Small tables with named rows and columns. After each table, cells are looked up by row and column.

rupusus
columns: buluved, regun, zafal, manug, vez, bobem
lanaluk: [4.0, 5.8, 3.7, 3.2, 7.4, 4.6]
lam: [4.5, 6.4, 5.7, 3.4, 5.9, 7.8]
mov: [5.3, 6.1, 7.3, 4.4, 3.8, 9.4]
finu: [6.1, 3.8, 6.7, 7.1, 1.7, 5.5]
bifetiz: [4.1, 6.9, 5.2, 2.5, 7.1, 7.9]
bubovek: [4.2, 6.3, 4.7, 3.0, 6.9, 6.5]
rivufem: [5.0, 4.4, 4.6, 5.3, 4.7, 3.9]

manug of bifetiz = 2.5
manug of bubovek = 3.0
regun of finu = 3.8
vez of lam = 5.9
buluved of rivufem = 5.0
zafal of lanaluk = 3.7
bobem of lam = 7.8
regun of mov = 6.1
bobem of lanaluk = 4.6
bobem of mov = 9.4
manug of finu = 7.1
regun of lanaluk = 5.8
zafal of mov = 7.3
vez of lanaluk = 7.4
buluved of mov = 5.3
bobem of rivufem = 3.9
buluved of bubovek = 4.2
bobem of bifetiz = 7.9
Which row has the largest regun? bifetiz

tinoz.tsv
	nekago	roridop	tigo	vokagi	sifen
vilavu	9.5	6.4	8.0	2.3	4.6
silego	7.5	5.2	9.0	4.1	5.7
rasu	7.0	5.1	8.1	4.0	6.9
tute	6.6	5.8	7.2	3.8	6.9
vunezut	9.2	6.6	7.7	2.8	5.9
daveku	9.2	6.6	7.6	2.7	5.9
savu	9.0	6.6	6.9	2.5	6.0
pepadip	7.8	4.4	9.3	3.9	4.5
des	7.5	5.4	8.9	4.1	5.8

rasu, roridop => 5.1
vunezut, vokagi => 2.8
tute, tigo => 7.2
des, tigo => 8.9
daveku, nekago => 9.2
savu, nekago => 9.0
vilavu, roridop => 6.4
silego, tigo => 9.0
savu, sifen => 6.0
tute, nekago => 6.6
savu, vokagi => 2.5
daveku, tigo => 7.6
pepadip, tigo => 9.3
vilavu, nekago => 9.5
Row with the largest nekago: vilavu

lubipig.tsv
	kopobe	deduna	vofibep	lebetug
zod	3.73	3.56	7.62	3.76
ser	3.30	4.80	7.07	3.26
denu	3.73	4.55	7.05	4.24
zif	3.05	4.52	8.14	3.64
puv	3.60	4.34	4.63	5.21
gibu	3.54	4.14	7.83	3.44
gem	3.47	4.63	7.77	3.33
zopug	6.08	3.31	2.38	5.04
tutulu	5.27	5.07	2.62	5.66
lumeto	3.16	4.54	8.01	3.57
fak	3.43	4.08	7.51	3.97
san	5.61	4.20	1.20	5.57
foze	3.71	3.47	5.45	4.91
povukis	3.73	4.67	7.80	3.44

zod, vofibep => 7.62
lumeto, kopobe => 3.16
ser, kopobe => 3.30
gem, lebetug => 3.33
foze, vofibep => 5.45
lumeto, deduna => 4.54
zod, lebetug => 3.76
foze, kopobe => 3.71
povukis, kopobe => 3.73
fak, deduna => 4.08
povukis, vofibep => 7.80
fak, lebetug => 3.97
tutulu, kopobe => 5.27
ser, lebetug => 3.26
Row with the largest kopobe: zopug

nim:
fields: mik, goborum, bis, reri, ruk, rufirog, zigudo
nes: [-39, -42, -54, -76, -29, 0, -74]
morek: [-19, -34, -25, -27, -12, -35, -17]
vif: [-48, -4, -24, 3, 44, -13, 0]
met: [4, -59, -40, -24, 6, -28, -50]
dogu: [-48, 69, -91, -47, -21, 48, -79]
vasem: [-10, -47, 20, -13, -1, -49, 19]
nudafev: [-29, -58, -33, -64, -10, -33, -37]
zap: [-56, -48, -56, 19, -27, -34, 28]
gim: [56, -34, 47, -5, -8, -62, 22]
ner: [-52, 35, 56, 0, -21, 54, 4]
koz: [-70, 7, -89, 28, 9, 14, -43]
bazu: [11, 0, -17, 0, -63, -15, -16]
mobid: [-55, -2, -28, 14, -13, 16, 8]

rufirog of mobid = 16
ruk of met = 6
mik of vasem = -10
zigudo of morek = -17
zigudo of koz = -43
goborum of nudafev = -58
reri of zap = 19
mik of zap = -56

